Below is a small trained network, with its code and all its weights. Each question gives an input and a class and asks what happens when units are switched off, that is, made to give their printed mean instead of their output.

import numpy as np


def w(rows, s, z=0):
    codes = np.array(rows[::2]) - 128.0
    scale = np.full(codes.shape[1], s)
    scale[-1] = z or s
    return codes * scale


def norm(h):
    return h / np.sqrt((h * h).mean(-1, keepdims=True) + 1e-5)


def f(y):
    return np.maximum(y, 0)


def log_softmax(a):
    a = a - a.max(-1, keepdims=True)
    return a - np.log(np.exp(a).sum(-1, keepdims=True))


def net(x, mask):
    res = np.array(x, float).reshape(1, 7) / 4 @ E
    u = 0
    for l in range(2):
        y = f(norm(res) @ A[l][:, :-1].T + A[l][:, -1])
        res = res + np.where(mask[u : u + 6], y, B[l][:, -1]) @ B[l][:, :-1]
        u += 6
    return log_softmax(norm(res)[-1] @ U[:, :-1].T + U[:, -1])


A, B = {}, {}
E = w([
[122,167,107,52,222,24,106,27,222,130],'x0',
[139,145,171,163,121,99,178,139,116,169],'x1',
[97,113,120,94,121,140,149,125,146,118],'x2',
[239,2,139,64,87,114,147,9,30,35],'x3',
[166,200,107,122,115,143,79,94,129,106],'x4',
[69,103,112,153,12,254,194,187,58,70],'x5',
[123,119,94,142,97,112,118,124,139,125],'x6',
],0.0076)
A[0] = w([
[218,51,180,162,152,130,69,138,97,233,114],'L0N1',
[160,179,138,106,128,152,105,134,164,93,35],'L0N2',
[255,86,223,150,68,154,107,115,143,88,107],'L0N3',
[244,43,156,91,90,120,167,64,90,96,205],'L0N4',
[49,162,171,201,138,218,138,144,152,131,254],'L0N5',
[116,65,155,85,172,52,141,9,95,122,77],'L0N6',
],0.0078,0.0028)
B[0] = w([
[102,151,30,81,134,169,141,226,184,101,167],'L0N1',
[61,51,108,142,78,153,137,134,147,169,140],'L0N2',
[89,44,100,68,143,155,146,86,135,177,195],'L0N3',
[177,129,177,117,165,81,176,48,126,26,252],'L0N4',
[97,131,1,165,123,121,49,191,62,168,208],'L0N5',
[125,239,90,148,127,82,117,110,148,117,211],'L0N6',
],0.0094,0.011)
A[1] = w([
[127,120,92,150,137,96,112,48,213,78,56],'L1N1',
[40,138,126,57,149,77,99,101,233,228,23],'L1N2',
[165,114,115,43,194,58,165,64,167,81,141],'L1N3',
[166,109,170,147,64,141,204,55,2,36,73],'L1N4',
[59,151,82,143,180,65,72,134,179,225,253],'L1N5',
[186,33,125,90,62,136,208,124,68,68,105],'L1N6',
],0.0089,0.003)
B[1] = w([
[97,153,112,183,162,108,203,198,79,125,192],'L1N1',
[170,54,195,96,97,137,110,84,158,202,183],'L1N2',
[113,236,125,171,98,142,130,235,134,59,246],'L1N3',
[209,15,178,158,199,167,144,157,180,178,219],'L1N4',
[123,2,152,48,129,177,82,39,111,174,240],'L1N5',
[142,211,237,133,223,217,141,64,180,198,204],'L1N6',
],0.01,0.014)
U = w([
[88,38,61,71,98,161,79,110,115,209,82],'0',
[215,41,194,103,187,136,139,56,175,161,253],'1',
[165,200,164,155,230,185,206,194,211,60,74],'2',
[173,218,98,92,194,2,155,73,172,30,25],'3',
[52,141,57,205,59,174,113,196,70,128,93],'4',
],0.0098,0.0042)

Each question gives the input, the list of numbers given to net, and the class t.
The units are the neurons (one row each of A and B). Each row of codes is followed by its name. A weight is (code - 128) times the scale printed after its matrix; where a second scale follows, it is the last column's (A, B and U).
mask holds one flag per neuron, layer by layer. A switched-off neuron (its flag False) gives its mean, the last column of its row in B, instead of its output. The means were averaged over made-up inputs and are rounded, as every weight is.
A unit's drop is (log p(t) with every unit on - log p(t) with that unit switched off) / (log p(t) with every unit on - log p(t) with every unit switched off).
The circuit of an input: a set's keep is (log p(t) with only the set's units on - log p(t) with every unit switched off) / (log p(t) with every unit on - log p(t) with every unit switched off). Starting from all 12 units, units are removed one at a time, each time the one whose removal leaves the highest keep (on an exact tie, the one counted first), for as long as the keep stays at least 0.8.
circuit, biggest first: the units of the circuit, biggest drop first
unit that matters most: the unit with the biggest drop
top k neurons: the k neurons with the biggest drops, biggest first
k most important neurons of layer l: the k neurons of layer l with the biggest drops, biggest first
drop of u: that unit's drop, to one decimal
input [7,0,2,1,-4,-4,-4], class 3: circuit, biggest first : (L1N4, L0N6)
input [2,6,3,1,5,-7,0], class 3: top 2 neurons : (L1N4, L1N6)
input [7,-2,8,0,-6,3,-3], class 0: unit that matters most : L0N4
input [-8,7,7,-3,-2,0,-2], class 0: top 2 neurons : (L1N3, L0N4)
input [4,-1,-8,8,-2,8,-1], class 2: 3 most important neurons of layer 1 : (L1N5, L1N3, L1N2)
input [5,-4,2,3,4,2,-8], class 2: top 2 neurons : (L1N3, L0N5)
input [0,3,-8,0,-2,6,-6], class 4: top 2 neurons : (L0N5, L0N4)
input [0,-6,4,0,-8,7,-6], class 4: top 3 neurons : (L0N4, L0N5, L1N5)
input [-2,-7,8,-1,3,-8,-6], class 0: circuit, biggest first : (L0N4, L1N6)
input [-5,5,-8,0,1,3,-3], class 4: top 4 neurons : (L0N5, L0N4, L1N5, L1N4)
input [-1,2,-2,-8,4,3,3], class 4: 3 most important neurons of layer 1 : (L1N4, L1N2, L1N6)
input [-5,0,2,0,-4,6,-7], class 4: top 4 neurons : (L0N5, L0N4, L1N5, L1N2)
input [4,4,-3,1,1,1,-3], class 2: top 4 neurons : (L0N5, L1N3, L1N1, L1N5)
input [-8,6,4,0,-4,-7,3], class 0: unit that matters most : L0N1
input [-4,-1,7,0,-3,5,-1], class 4: top 4 neurons : (L0N4, L0N5, L1N5, L1N2)
input [-6,8,-5,4,4,-2,3], class 2: 2 most important neurons of layer 0 : (L0N1, L0N4)
input [0,3,1,-8,-7,3,-4], class 4: top 3 neurons : (L0N5, L0N3, L1N4)
input [3,1,0,1,2,-4,4], class 3: top 3 neurons : (L1N4, L0N6, L1N6)
input [-5,-4,-6,1,1,-2,7], class 2: 2 most important neurons of layer 0 : (L0N1, L0N5)
input [-3,4,1,-1,-4,5,1], class 4: circuit, biggest first : (L0N5)
input [1,-5,-2,2,-5,-1,-4], class 3: top 2 neurons : (L0N6, L1N6)
input [3,3,1,6,8,-5,-6], class 3: top 2 neurons : (L0N6, L1N6)
input [7,8,-8,1,0,-6,-6], class 3: top 3 neurons : (L1N4, L1N3, L1N6)
input [2,1,-2,-1,5,7,-6], class 0: 2 most important neurons of layer 1 : (L1N3, L1N1)
input [3,4,3,7,-7,4,4], class 2: top 2 neurons : (L1N3, L1N5)
input [-1,-1,-3,-2,-7,3,3], class 4: drop of L1N2 : 0.4
input [5,4,1,6,-6,-5,2], class 3: circuit, biggest first : (L0N6)
input [-4,-3,-7,0,-6,-3,5], class 0: drop of L0N4 : 0.8
input [1,4,-4,8,2,4,0], class 2: drop of L1N3 : 0.3
input [-4,3,-6,-2,5,2,-4], class 4: drop of L1N4 : 0.3
